Below is a small trained network, with its code and all its weights. Each question gives an input and a target symbol and asks what happens when units are switched off, that is, made to give their printed mean instead of their output.

import numpy as np


def w(rows, s, z=0):
    codes = np.array(rows[::2]) - 128.0
    scale = np.full(codes.shape[1], s)
    scale[-1] = z or s
    return codes * scale


def norm(h):
    return h / np.sqrt((h * h).mean(-1, keepdims=True) + 1e-5)


def f(y):
    return y / 2 * (1 + np.tanh(0.7978845608 * (y + 0.044715 * y**3)))


def softmax(a):
    e = np.exp(a - a.max(-1, keepdims=True))
    return e / e.sum(-1, keepdims=True)


def log_softmax(a):
    a = a - a.max(-1, keepdims=True)
    return a - np.log(np.exp(a).sum(-1, keepdims=True))


def net(x, mask):
    ids = ['ΓΔΘΩαβζμστψ'.index(c) for c in x.split()]
    T = len(ids)
    res = E[ids] + P[:T]
    u = 0
    for l in range(2):
        r = norm(res)
        for j in range(2):
            rows = slice(2 * j, 2 * j + 2)
            q, k, v = (r @ M[l][rows].T for M in (Q, K, V))
            z = softmax(np.where(np.tri(T) > 0, q @ k.T / 2**0.5, -1e9)) @ v
            o = O[l][rows]
            res = res + np.where(mask[u + j], z, o[:, -1]) @ o[:, :-1]
        u += 2
        y = f(norm(res) @ A[l][:, :-1].T + A[l][:, -1])
        res = res + np.where(mask[u : u + 12], y, B[l][:, -1]) @ B[l][:, :-1]
        u += 12
    return log_softmax(norm(res)[-1] @ U[:, :-1].T + U[:, -1])


Q, K, V, O, A, B = {}, {}, {}, {}, {}, {}
E = w([
[217,145,145,91,181],'Γ',
[127,182,97,126,187],'Δ',
[168,179,156,137,192],'Θ',
[4,227,114,125,105],'Ω',
[189,127,170,87,37],'α',
[169,132,167,99,152],'β',
[143,107,108,144,220],'ζ',
[190,184,178,134,143],'μ',
[195,129,147,132,154],'σ',
[29,148,161,217,168],'τ',
[11,129,103,129,119],'ψ',
],0.018)
P = w([
[167,120,100,194,45],'0',
[45,107,252,107,209],'1',
[139,236,87,180,127],'2',
[102,82,217,111,154],'3',
[154,237,82,151,114],'4',
[149,65,199,66,155],'5',
[173,236,103,141,86],'6',
],0.016)
Q[0] = w([
[77,164,201,91,87],'L0H0',
[75,118,72,173,194],'L0H0',
[60,80,61,165,70],'L0H1',
[104,194,193,49,3],'L0H1',
],0.041)
K[0] = w([
[61,135,98,42,64],'L0H0',
[155,173,33,191,149],'L0H0',
[42,115,52,168,115],'L0H1',
[150,194,123,67,4],'L0H1',
],0.041)
V[0] = w([
[74,243,249,115,112],'L0H0',
[90,156,160,210,210],'L0H0',
[126,225,85,14,111],'L0H1',
[56,81,46,142,41],'L0H1',
],0.011)
O[0] = w([
[158,143,254,242,214,254],'L0H0',
[184,80,89,127,159,166],'L0H0',
[237,146,234,200,198,126],'L0H1',
[165,43,187,184,10,26],'L0H1',
],0.007,0.0067)
A[0] = w([
[82,152,147,119,142,12],'L0N0',
[86,143,89,162,177,104],'L0N1',
[83,42,134,127,150,172],'L0N2',
[1,132,213,49,163,106],'L0N3',
[59,167,157,91,104,146],'L0N4',
[125,156,100,153,138,89],'L0N5',
[99,118,111,111,149,75],'L0N6',
[69,69,125,185,198,1],'L0N7',
[148,95,110,141,129,53],'L0N8',
[162,91,134,88,164,130],'L0N9',
[99,91,132,121,135,70],'L0N10',
[53,157,155,100,182,117],'L0N11',
],0.023,0.0044)
B[0] = w([
[154,108,101,118,127,145],'L0N0',
[117,152,199,114,102,189],'L0N1',
[97,151,120,83,62,165],'L0N2',
[135,142,246,110,253,249],'L0N3',
[118,167,124,148,192,160],'L0N4',
[139,167,134,171,96,149],'L0N5',
[161,141,152,146,104,147],'L0N6',
[178,171,119,71,201,177],'L0N7',
[127,133,92,134,95,120],'L0N8',
[167,133,149,91,102,154],'L0N9',
[119,142,146,120,98,133],'L0N10',
[182,120,149,124,144,225],'L0N11',
],0.032,0.013)
Q[1] = w([
[117,84,171,106,161],'L1H0',
[159,252,116,173,83],'L1H0',
[92,10,160,67,186],'L1H1',
[88,157,99,174,186],'L1H1',
],0.034)
K[1] = w([
[217,91,153,63,152],'L1H0',
[64,114,5,124,69],'L1H0',
[170,150,247,106,241],'L1H1',
[155,121,64,93,132],'L1H1',
],0.03)
V[1] = w([
[177,73,22,76,134],'L1H0',
[3,198,124,46,159],'L1H0',
[237,238,73,126,160],'L1H1',
[196,160,216,11,56],'L1H1',
],0.037)
O[1] = w([
[125,151,128,146,219,69],'L1H0',
[138,1,89,92,132,141],'L1H0',
[213,102,130,33,150,156],'L1H1',
[59,204,204,67,113,253],'L1H1',
],0.03,0.026)
A[1] = w([
[181,178,130,184,222,131],'L1N0',
[102,83,100,60,78,102],'L1N1',
[244,200,33,139,154,136],'L1N2',
[166,103,121,136,34,86],'L1N3',
[99,119,96,183,81,60],'L1N4',
[128,169,190,167,82,138],'L1N5',
[117,109,140,170,92,163],'L1N6',
[92,121,160,148,254,122],'L1N7',
[58,119,135,188,158,62],'L1N8',
[136,165,100,101,41,96],'L1N9',
[81,177,122,169,107,25],'L1N10',
[77,97,72,133,242,1],'L1N11',
],0.028,0.0046)
B[1] = w([
[76,31,126,119,26,207],'L1N0',
[136,137,204,86,47,165],'L1N1',
[13,98,248,188,202,165],'L1N2',
[205,179,77,187,168,136],'L1N3',
[103,48,60,140,166,142],'L1N4',
[119,58,24,112,124,225],'L1N5',
[104,143,81,145,155,140],'L1N6',
[151,253,13,87,190,249],'L1N7',
[170,71,102,42,87,178],'L1N8',
[205,169,147,185,118,167],'L1N9',
[47,165,189,113,117,178],'L1N10',
[221,238,62,130,97,193],'L1N11',
],0.036,0.016)
U = w([
[96,146,92,169,203,112],'Γ',
[65,214,137,147,74,62],'Δ',
[128,148,134,52,216,86],'Θ',
[186,47,100,149,132,246],'Ω',
[113,57,146,34,67,93],'α',
[164,119,96,211,127,253],'β',
[159,162,2,92,113,132],'ζ',
[224,149,181,204,140,69],'μ',
[49,66,51,105,114,202],'σ',
[211,109,113,114,16,111],'τ',
[90,68,183,188,168,159],'ψ',
],0.013,0.0047)

Each question gives the input, a string of symbols that net reads in full, and the target symbol t.
The units are the heads (2 rows each of Q, K, V and O) and the neurons (one row each of A and B). Each row of codes is followed by its name. A weight is (code - 128) times the scale printed after its matrix; where a second scale follows, it is the last column's (O, A, B and U).
mask holds one flag per unit, layer by layer, with each layer's heads first. A switched-off unit (its flag False) gives its mean, the last column of its rows in O or B, instead of its output. The means were averaged over made-up inputs and are rounded, as every weight is.
A unit's drop is (log p(t) with every unit on - log p(t) with that unit switched off) / (log p(t) with every unit on - log p(t) with every unit switched off).
The circuit of an input: a set's keep is (log p(t) with only the set's units on - log p(t) with every unit switched off) / (log p(t) with every unit on - log p(t) with every unit switched off). Starting from the 12 units with the biggest drops (on a tie, the unit counted first), units are removed one at a time, each time the one whose removal leaves the highest keep (on an exact tie, the one counted first), for as long as the keep stays at least 0.8.
circuit, biggest first: the units of the circuit, biggest drop first
most important unit: the unit with the biggest drop
k most important neurons: the k neurons with the biggest drops, biggest first
k most important neurons of layer l: the k neurons of layer l with the biggest drops, biggest first
heads that matter: for each layer, one digit per head in row order, 1 if its drop is at least 0.15 and else 0, layers parted by /
input μ α β, target μ: most important neuron -> (L0N3)
input Δ σ α Δ ψ α τ, target ψ: 2 most important neurons -> (L1N2; L0N1)
input α Δ σ μ Θ, target Δ: circuit, biggest first -> (L0N3; L0N7; L1H0)
input ψ Θ β β ζ ψ ζ, target σ: heads that matter -> 01 / 01
input σ Θ ψ, target Γ: 3 most important neurons of layer 1 -> (L1N2; L1N7; L1N0)
input Ω Ω α, target β: 3 most important neurons of layer 0 -> (L0N3; L0N11; L0N7)
input Δ τ σ Ω Δ, target ψ: 2 most important neurons -> (L1N2; L0N3)
input α Γ Θ α, target α: circuit, biggest first -> (L1H0; L1N7)
input ζ α ζ, target ζ: 2 most important neurons of layer 0 -> (L0N3; L0N1)
input β ζ α ζ Θ α ζ, target Ω: heads that matter -> 11 / 01
input ζ α α α, target τ: 3 most important neurons of layer 1 -> (L1N7; L1N5; L1N9)
input β α ψ α α ψ, target α: heads that matter -> 01 / 10
input α Ω ζ ψ α α Δ, target Δ: heads that matter -> 01 / 00
input τ ψ τ, target α: circuit, biggest first -> (L1H0)
input ψ ψ ψ, target σ: heads that matter -> 01 / 01
input ζ α τ ζ μ, target ζ: 2 most important neurons -> (L0N3; L0N11)
input ψ Θ ζ, target σ: 2 most important neurons -> (L0N11; L0N3)
input α ψ α, target Δ: 2 most important neurons -> (L0N3; L0N7)
input μ Δ μ μ α α ζ, target μ: 3 most important neurons -> (L0N3; L0N1; L0N7)
input μ ψ Θ μ σ, target μ: heads that matter -> 00 / 11
input ψ μ Δ ζ α, target σ: most important unit -> L0H1
input α α Ω α ζ ζ, target α: heads that matter -> 11 / 10
input α α σ α, target τ: heads that matter -> 01 / 10
input μ α Θ Ω α ψ α, target μ: 4 most important neurons -> (L0N3; L0N1; L0N7; L0N2)
input ψ ζ Δ, target σ: 3 most important neurons of layer 0 -> (L0N11; L0N7; L0N3)
input σ Θ μ, target Γ: heads that matter -> 11 / 11
input Δ Θ α μ ζ, target ψ: 3 most important neurons -> (L1N2; L0N3; L0N1)
